Below are the code and all the weights of a small trained network. Each question names an input and a class and asks about switching units off, where a switched-off unit gives its printed mean instead of its output.

import numpy as np


def w(rows, s, z=0):
    codes = np.array(rows[::2]) - 128.0
    scale = np.full(codes.shape[1], s)
    scale[-1] = z or s
    return codes * scale


def norm(h):
    return h / np.sqrt((h * h).mean(-1, keepdims=True) + 1e-5)


def f(y):
    return y / 2 * (1 + np.tanh(0.7978845608 * (y + 0.044715 * y**3)))


def log_softmax(a):
    a = a - a.max(-1, keepdims=True)
    return a - np.log(np.exp(a).sum(-1, keepdims=True))


def net(x, mask):
    res = np.array(x, float).reshape(1, 6) / 4 @ E
    u = 0
    for l in range(3):
        y = f(norm(res) @ A[l][:, :-1].T + A[l][:, -1])
        res = res + np.where(mask[u : u + 5], y, B[l][:, -1]) @ B[l][:, :-1]
        u += 5
    return log_softmax(norm(res)[-1] @ U[:, :-1].T + U[:, -1])


A, B = {}, {}
E = w([
[113,138,135],'x0',
[1,50,59],'x1',
[106,22,242],'x2',
[134,121,124],'x3',
[105,140,140],'x4',
[131,127,126],'x5',
],0.0063)
A[0] = w([
[35,143,87,2],'L0N0',
[132,35,253,150],'L0N1',
[92,182,178,82],'L0N2',
[223,77,83,57],'L0N3',
[69,134,128,131],'L0N4',
],0.0061,0.0016)
B[0] = w([
[190,83,96,149],'L0N0',
[187,190,253,254],'L0N1',
[142,155,97,126],'L0N2',
[122,185,115,125],'L0N3',
[240,106,57,143],'L0N4',
],0.0056,0.0029)
A[1] = w([
[195,229,184,211],'L1N0',
[152,36,200,191],'L1N1',
[53,196,204,35],'L1N2',
[76,79,143,185],'L1N3',
[114,27,254,254],'L1N4',
],0.0096,0.0044)
B[1] = w([
[141,186,184,250],'L1N0',
[78,73,175,198],'L1N1',
[126,178,129,129],'L1N2',
[67,125,65,161],'L1N3',
[63,3,129,254],'L1N4',
],0.0073,0.0079)
A[2] = w([
[110,127,135,78],'L2N0',
[80,147,179,113],'L2N1',
[20,65,1,240],'L2N2',
[113,172,60,253],'L2N3',
[199,131,105,222],'L2N4',
],0.0094,0.0043)
B[2] = w([
[126,109,115,119],'L2N0',
[176,121,117,140],'L2N1',
[154,124,3,254],'L2N2',
[202,168,107,194],'L2N3',
[49,169,204,161],'L2N4',
],0.0082,0.0083)
U = w([
[156,252,157,151],'0',
[142,157,13,175],'1',
[117,94,243,162],'2',
[42,27,90,5],'3',
],0.019,0.0019)

Each question gives the input, the list of numbers given to net, and the class t.
The units are the neurons (one row each of A and B). Each row of codes is followed by its name. A weight is (code - 128) times the scale printed after its matrix; where a second scale follows, it is the last column's (A, B and U).
mask holds one flag per neuron, layer by layer. A switched-off neuron (its flag False) gives its mean, the last column of its row in B, instead of its output. The means were averaged over made-up inputs and are rounded, as every weight is.
A unit's drop is (log p(t) with every unit on - log p(t) with that unit switched off) / (log p(t) with every unit on - log p(t) with every unit switched off).
The circuit of an input: a set's keep is (log p(t) with only the set's units on - log p(t) with every unit switched off) / (log p(t) with every unit on - log p(t) with every unit switched off). Starting from the 12 units with the biggest drops (on a tie, the unit counted first), units are removed one at a time, each time the one whose removal leaves the highest keep (on an exact tie, the one counted first), for as long as the keep stays at least 0.8.
units of the circuit, in order: the units of the circuit, biggest drop first
k most important neurons: the k neurons with the biggest drops, biggest first
drop of u: that unit's drop, to one decimal
input [2,8,-1,0,6,-4], class 1: units of the circuit, in order : L2N2, L1N4
input [4,0,-3,-6,5,0], class 0: 2 most important neurons : L1N4, L2N2
input [-6,1,0,-1,5,4], class 1: most important neuron : L0N1
input [-2,1,-1,8,4,2], class 1: 3 most important neurons : L0N1, L1N0, L1N4
input [3,0,-4,6,-6,0], class 0: units of the circuit, in order : L1N4, L2N2
input [-2,0,-2,-4,-2,5], class 0: 3 most important neurons : L1N4, L2N2, L1N3
input [-3,0,-8,-7,-8,-8], class 0: 4 most important neurons : L1N4, L2N2, L1N3, L2N4
input [-4,-1,-2,2,-3,8], class 0: drop of L1N4 : 0.3
input [6,-1,-5,-2,0,6], class 0: drop of L2N2 : 0.2
input [-1,2,0,4,7,6], class 1: drop of L0N1 : 0.3
input [7,1,0,3,-8,-5], class 1: 2 most important neurons : L0N1, L1N4
input [-4,8,0,-5,-1,1], class 1: 2 most important neurons : L2N2, L1N4
